Below are the code and all the weights of a small trained network. Each question names an input and a class and asks about switching units off, where a switched-off unit gives its printed mean instead of its output.

import numpy as np


def w(rows, s, z=0):
    codes = np.array(rows[::2]) - 128.0
    scale = np.full(codes.shape[1], s)
    scale[-1] = z or s
    return codes * scale


def f(y):
    return y / 2 * (1 + np.tanh(0.7978845608 * (y + 0.044715 * y**3)))


def log_softmax(a):
    a = a - a.max(-1, keepdims=True)
    return a - np.log(np.exp(a).sum(-1, keepdims=True))


def net(x, mask):
    res = np.array(x, float).reshape(1, 7) / 4 @ E
    y = f(res @ A[0][:, :-1].T + A[0][:, -1])
    res = res + np.where(mask, y, B[0][:, -1]) @ B[0][:, :-1]
    return log_softmax(res[-1] @ U[:, :-1].T + U[:, -1])


A, B = {}, {}
E = w([
[185,122,56,206,71,144,106,151,86,46,87],'x0',
[89,61,196,95,38,229,189,166,96,90,109],'x1',
[74,160,81,155,144,103,163,46,110,198,168],'x2',
[177,207,161,164,191,173,145,113,205,132,60],'x3',
[231,62,125,33,253,99,218,159,145,191,87],'x4',
[167,86,154,146,98,105,186,197,182,152,126],'x5',
[171,102,182,178,196,109,66,103,151,150,192],'x6',
],0.0057)
A[0] = w([
[155,127,169,189,119,149,103,119,147,83,150,97],'n0',
[105,172,195,127,171,152,70,97,208,133,136,120],'n1',
[122,184,151,101,204,121,104,66,118,167,158,47],'n2',
[218,121,99,151,138,96,151,147,145,134,92,253],'n3',
[111,116,97,145,61,119,69,173,60,58,148,146],'n4',
[229,96,156,65,153,163,171,185,149,84,2,229],'n5',
[153,33,156,96,161,112,124,148,121,144,171,200],'n6',
[154,116,151,193,83,165,33,121,92,62,147,143],'n7',
[52,102,157,105,60,192,175,140,96,82,112,210],'n8',
[127,56,172,90,161,115,125,144,127,143,168,184],'n9',
[97,169,38,139,138,108,104,58,85,150,141,177],'n10',
],0.007,0.003)
B[0] = w([
[159,140,125,187,153,138,157,167,170,105,81,151],'n0',
[83,188,188,166,60,51,78,183,131,122,118,175],'n1',
[66,129,89,89,120,116,82,115,74,117,129,170],'n2',
[163,77,127,102,125,161,168,97,146,160,166,202],'n3',
[77,148,66,104,152,121,65,117,103,79,60,193],'n4',
[223,14,104,89,168,208,255,98,163,143,154,255],'n5',
[130,100,158,86,90,106,155,92,70,186,190,195],'n6',
[132,137,56,145,194,153,119,166,158,51,13,198],'n7',
[102,93,194,53,48,71,122,64,63,211,225,211],'n8',
[126,116,185,93,80,86,144,104,97,190,181,185],'n9',
[143,80,47,63,170,176,131,86,117,94,105,191],'n10',
],0.0075,0.0074)
U = w([
[128,90,229,75,47,104,151,76,66,213,234,233],'0',
[123,254,234,220,106,80,98,222,219,109,78,2],'1',
[35,188,24,114,137,105,23,127,67,53,61,118],'2',
[211,77,44,128,230,204,192,115,218,103,86,130],'3',
],0.0055,0.0018)

Each question gives the input, the list of numbers given to net, and the class t.
The units are the neurons (one row each of A and B). Each row of codes is followed by its name. A weight is (code - 128) times the scale printed after its matrix; where a second scale follows, it is the last column's (A, B and U).
mask holds one flag per neuron, in row order. A switched-off neuron (its flag False) gives its mean, the last column of its row in B, instead of its output. The means were averaged over made-up inputs and are rounded, as every weight is.
A unit's drop is (log p(t) with every unit on - log p(t) with that unit switched off) / (log p(t) with every unit on - log p(t) with every unit switched off).
The circuit of an input: a set's keep is (log p(t) with only the set's units on - log p(t) with every unit switched off) / (log p(t) with every unit on - log p(t) with every unit switched off). Starting from all 11 units, units are removed one at a time, each time the one whose removal leaves the highest keep (on an exact tie, the one counted first), for as long as the keep stays at least 0.8.
circuit, biggest first: the units of the circuit, biggest drop first
most important unit: the unit with the biggest drop
top k neurons: the k neurons with the biggest drops, biggest first
drop of u: that unit's drop, to one decimal
input [8,6,5,-4,-2,5,-1], class 2: circuit, biggest first -> n4
input [2,5,0,-7,-7,1,2], class 2: top 2 neurons -> n4; n7
input [-1,-7,5,2,-1,3,5], class 2: circuit, biggest first -> n5; n2
input [-8,-7,-3,0,8,6,-4], class 0: top 2 neurons -> n6; n9
input [-4,-4,8,-4,-2,-3,0], class 2: circuit, biggest first -> n5; n8
input [2,4,1,3,-4,6,3], class 1: circuit, biggest first -> n5; n10; n6
input [-1,-5,-6,-2,-3,8,5], class 1: top 3 neurons -> n5; n8; n10
input [5,3,-5,8,-6,-5,8], class 1: top 3 neurons -> n1; n0; n10
input [-6,-8,6,8,5,-1,8], class 0: top 3 neurons -> n7; n3; n4
input [-1,-6,6,4,1,-6,-4], class 2: top 2 neurons -> n5; n2
input [-8,1,2,6,7,4,-1], class 0: top 3 neurons -> n9; n6; n7
input [8,8,-6,-4,0,-2,7], class 3: top 2 neurons -> n7; n5
input [3,2,-8,-2,-7,8,1], class 2: top 2 neurons -> n4; n7
input [8,4,-3,-1,-2,-5,2], class 2: top 2 neurons -> n4; n5
input [-4,6,-7,7,-6,3,7], class 1: most important unit -> n1
input [1,4,-7,2,-7,0,0], class 2: drop of n4 -> 0.3
input [-8,-8,4,-2,-8,-5,7], class 2: drop of n4 -> 0.0
input [-4,-7,5,-5,-2,-4,1], class 2: drop of n5 -> 0.1
